Here is a tiny trained network, its code and every weight. The questions are about switching its units off for an input and a target symbol, where a switched-off unit gives its printed mean instead of its output.

import numpy as np


def w(rows, s, z=0):
    codes = np.array(rows[::2]) - 128.0
    scale = np.full(codes.shape[1], s)
    scale[-1] = z or s
    return codes * scale


def f(y):
    return np.maximum(y, 0)


def softmax(a):
    e = np.exp(a - a.max(-1, keepdims=True))
    return e / e.sum(-1, keepdims=True)


def log_softmax(a):
    a = a - a.max(-1, keepdims=True)
    return a - np.log(np.exp(a).sum(-1, keepdims=True))


def net(x, mask):
    ids = ['ΘΛΠΣΦΩαβγεζημξτψ'.index(c) for c in x.split()]
    T = len(ids)
    res = E[ids] + P[:T]
    u = 0
    for l in range(2):
        q, k, v = (res @ M[l].T for M in (Q, K, V))
        z = softmax(np.where(np.tri(T) > 0, q @ k.T / 2**0.5, -1e9)) @ v
        res = res + np.where(mask[u], z, O[l][:, -1]) @ O[l][:, :-1]
        u += 1
        y = f(res @ A[l][:, :-1].T + A[l][:, -1])
        res = res + np.where(mask[u : u + 8], y, B[l][:, -1]) @ B[l][:, :-1]
        u += 8
    return log_softmax(res[-1] @ U[:, :-1].T + U[:, -1])


Q, K, V, O, A, B = {}, {}, {}, {}, {}, {}
E = w([
[240,190,104,156],'Θ',
[114,107,100,82],'Λ',
[164,152,161,134],'Π',
[165,156,101,190],'Σ',
[139,117,115,67],'Φ',
[156,125,139,171],'Ω',
[90,143,142,180],'α',
[146,133,120,107],'β',
[189,171,121,142],'γ',
[166,66,254,164],'ε',
[102,139,205,163],'ζ',
[70,141,87,175],'η',
[85,214,100,81],'μ',
[166,54,77,193],'ξ',
[70,226,133,109],'τ',
[69,228,94,37],'ψ',
],0.02)
P = w([
[14,191,161,230],'0',
[156,50,2,84],'1',
[174,105,40,138],'2',
[118,95,91,177],'3',
[115,107,82,180],'4',
[122,74,16,90],'5',
[99,110,94,182],'6',
[80,126,126,219],'7',
[100,94,34,129],'8',
[94,104,52,149],'9',
[75,108,57,158],'10',
],0.0073)
Q[0] = w([
[252,85,164,97],'0.h1',
[2,107,175,186],'0.h1',
],0.0066)
K[0] = w([
[88,74,175,191],'0.h1',
[200,186,2,151],'0.h1',
],0.0087)
V[0] = w([
[59,80,253,115],'0.h1',
[220,135,30,104],'0.h1',
],0.0056)
O[0] = w([
[171,129,251,183,165],'0.h1',
[190,81,110,65,10],'0.h1',
],0.011,0.0014)
A[0] = w([
[205,19,101,237,161],'0.n1',
[214,96,115,86,254],'0.n2',
[45,168,134,224,104],'0.n3',
[128,144,144,48,104],'0.n4',
[96,5,67,109,222],'0.n5',
[190,65,65,166,113],'0.n6',
[126,58,127,207,127],'0.n7',
[254,187,163,107,205],'0.n8',
],0.0076,0.0078)
B[0] = w([
[65,87,115,2,255],'0.n1',
[120,143,146,204,210],'0.n2',
[179,105,86,148,219],'0.n3',
[138,163,107,136,134],'0.n4',
[109,159,219,188,238],'0.n5',
[136,157,110,85,160],'0.n6',
[105,155,156,80,214],'0.n7',
[46,86,135,126,190],'0.n8',
],0.0088,0.0078)
Q[1] = w([
[111,143,207,251],'1.h1',
[98,132,55,203],'1.h1',
],0.011)
K[1] = w([
[103,133,164,247],'1.h1',
[107,192,162,184],'1.h1',
],0.011)
V[1] = w([
[134,166,197,84],'1.h1',
[121,180,232,254],'1.h1',
],0.0061)
O[1] = w([
[196,251,67,38,149],'1.h1',
[170,89,113,94,255],'1.h1',
],0.014,0.015)
A[1] = w([
[122,92,134,193,118],'1.n1',
[109,121,68,135,121],'1.n2',
[139,73,138,115,106],'1.n3',
[75,156,124,96,219],'1.n4',
[118,4,104,88,37],'1.n5',
[64,128,155,175,251],'1.n6',
[78,118,94,101,48],'1.n7',
[195,99,182,186,131],'1.n8',
],0.013,0.0028)
B[1] = w([
[69,208,128,145,154],'1.n1',
[181,183,178,119,143],'1.n2',
[139,189,102,169,196],'1.n3',
[123,97,56,185,172],'1.n4',
[130,151,178,202,247],'1.n5',
[173,151,169,2,177],'1.n6',
[139,74,50,138,148],'1.n7',
[110,108,110,120,180],'1.n8',
],0.0085,0.012)
U = w([
[123,130,209,65,104],'Θ',
[104,220,218,118,33],'Λ',
[113,119,159,90,185],'Π',
[112,142,145,98,210],'Σ',
[77,70,110,238,122],'Φ',
[123,112,132,111,76],'Ω',
[125,131,134,118,71],'α',
[129,100,124,128,89],'β',
[188,122,103,31,1],'γ',
[121,175,145,115,133],'ε',
[210,25,88,166,177],'ζ',
[116,112,127,141,85],'η',
[117,191,130,119,129],'μ',
[96,1,77,84,236],'ξ',
[115,149,108,122,179],'τ',
[102,198,116,113,133],'ψ',
],0.0098,0.0037)

Each question gives the input, a string of symbols that net reads in full, and the target symbol t.
The units are the heads (2 rows each of Q, K, V and O) and the neurons (one row each of A and B). Each row of codes is followed by its name. A weight is (code - 128) times the scale printed after its matrix; where a second scale follows, it is the last column's (O, A, B and U).
mask holds one flag per unit, layer by layer, with each layer's heads first. A switched-off unit (its flag False) gives its mean, the last column of its rows in O or B, instead of its output. The means were averaged over made-up inputs and are rounded, as every weight is.
A unit's drop is (log p(t) with every unit on - log p(t) with that unit switched off) / (log p(t) with every unit on - log p(t) with every unit switched off).
The circuit of an input: a set's keep is (log p(t) with only the set's units on - log p(t) with every unit switched off) / (log p(t) with every unit on - log p(t) with every unit switched off). Starting from the 12 units with the biggest drops (on a tie, the unit counted first), units are removed one at a time, each time the one whose removal leaves the highest keep (on an exact tie, the one counted first), for as long as the keep stays at least 0.8.
units of the circuit, in order: the units of the circuit, biggest drop first
unit that matters most: the unit with the biggest drop
k most important neurons: the k neurons with the biggest drops, biggest first
top k neurons in layer l: the k neurons of layer l with the biggest drops, biggest first
input ζ ζ ζ α ε ε Φ, target ζ: units of the circuit, in order	0.n1; 1.h1; 0.h1; 0.n3
input α β ε ζ Π α β, target Φ: 3 most important neurons	0.n3; 0.n1; 1.n5
input ε γ ζ α, target γ: most important neuron	0.n5
input η Θ α ζ α ζ Σ ζ ζ, target Λ: top 2 neurons in layer 0	0.n1; 0.n5
input ζ ε μ Θ η, target ζ: top 2 neurons in layer 0	0.n5; 0.n3
input η ξ ζ ζ Σ ζ ε μ Θ, target Λ: 4 most important neurons	0.n1; 0.n8; 1.n6; 1.n1
input η γ ξ α, target Λ: top 2 neurons in layer 1	1.n6; 1.n1
input α α ζ ζ Φ η, target Φ: units of the circuit, in order	0.n3; 1.h1; 0.n5
input ζ ζ α α α ζ ξ ζ Π, target ζ: units of the circuit, in order	0.h1; 1.h1; 0.n1; 0.n3
input ε ζ Λ η, target γ: units of the circuit, in order	0.h1; 1.h1
input α η ζ Λ, target Φ: top 2 neurons in layer 0	0.n3; 0.n1
input ε ζ α Σ μ Σ γ β, target γ: 3 most important neurons	0.n1; 0.n7; 1.n5
input ζ ζ ξ ξ Π, target ζ: units of the circuit, in order	1.h1; 0.h1; 0.n1; 0.n3
input ζ Σ ζ β, target ζ: units of the circuit, in order	1.h1; 0.h1; 0.n1; 0.n3
input α Ω τ τ Θ, target Φ: 3 most important neurons	0.n3; 0.n8; 0.n1
input ζ β Σ ζ Θ, target ζ: units of the circuit, in order	1.h1; 0.h1; 0.n3
input α α α Σ ε ζ, target Φ: top neuron in layer 1	1.n5
input ζ α ζ η ξ ε α β, target ζ: units of the circuit, in order	0.h1; 1.h1; 0.n1; 0.n3
input ε ζ ζ β ε ε Θ, target γ: 2 most important neurons	0.n7; 1.n5
input ε α ζ ζ Π, target γ: 3 most important neurons	0.n7; 1.n5; 0.n1
input α ε ε Ω ζ ε β, target Φ: most important neuron	0.n1
input ε ξ Π ε ζ, target γ: 2 most important neurons	0.n1; 0.n7
input Σ ε Σ Λ ζ Σ Λ α ζ ε ξ, target ξ: top 4 neurons in layer 0	0.n1; 0.n6; 0.n7; 0.n3
input ζ ε Σ ζ ξ ζ ψ ε ζ ε η, target ζ: 2 most important neurons	0.n3; 0.n1
input α ζ ε ζ α ζ ζ ζ Π, target Φ: 2 most important neurons	0.n3; 0.n1
input α ζ ε τ ψ Ω Λ Φ, target Φ: top 2 neurons in layer 0	0.n3; 0.n1
input α ε ε ψ α, target Φ: 3 most important neurons	0.n3; 0.n1; 1.n5
input ε ε α ζ α α Φ ξ ζ α, target γ: unit that matters most	0.h1
input α α γ ε β ε ζ ζ α, target Φ: top 4 neurons in layer 0	0.n3; 0.n1; 0.n5; 0.n7
input α ζ α ψ Λ Λ Λ Λ ξ Θ, target Φ: top 4 neurons in layer 0	0.n3; 0.n8; 0.n2; 0.n1
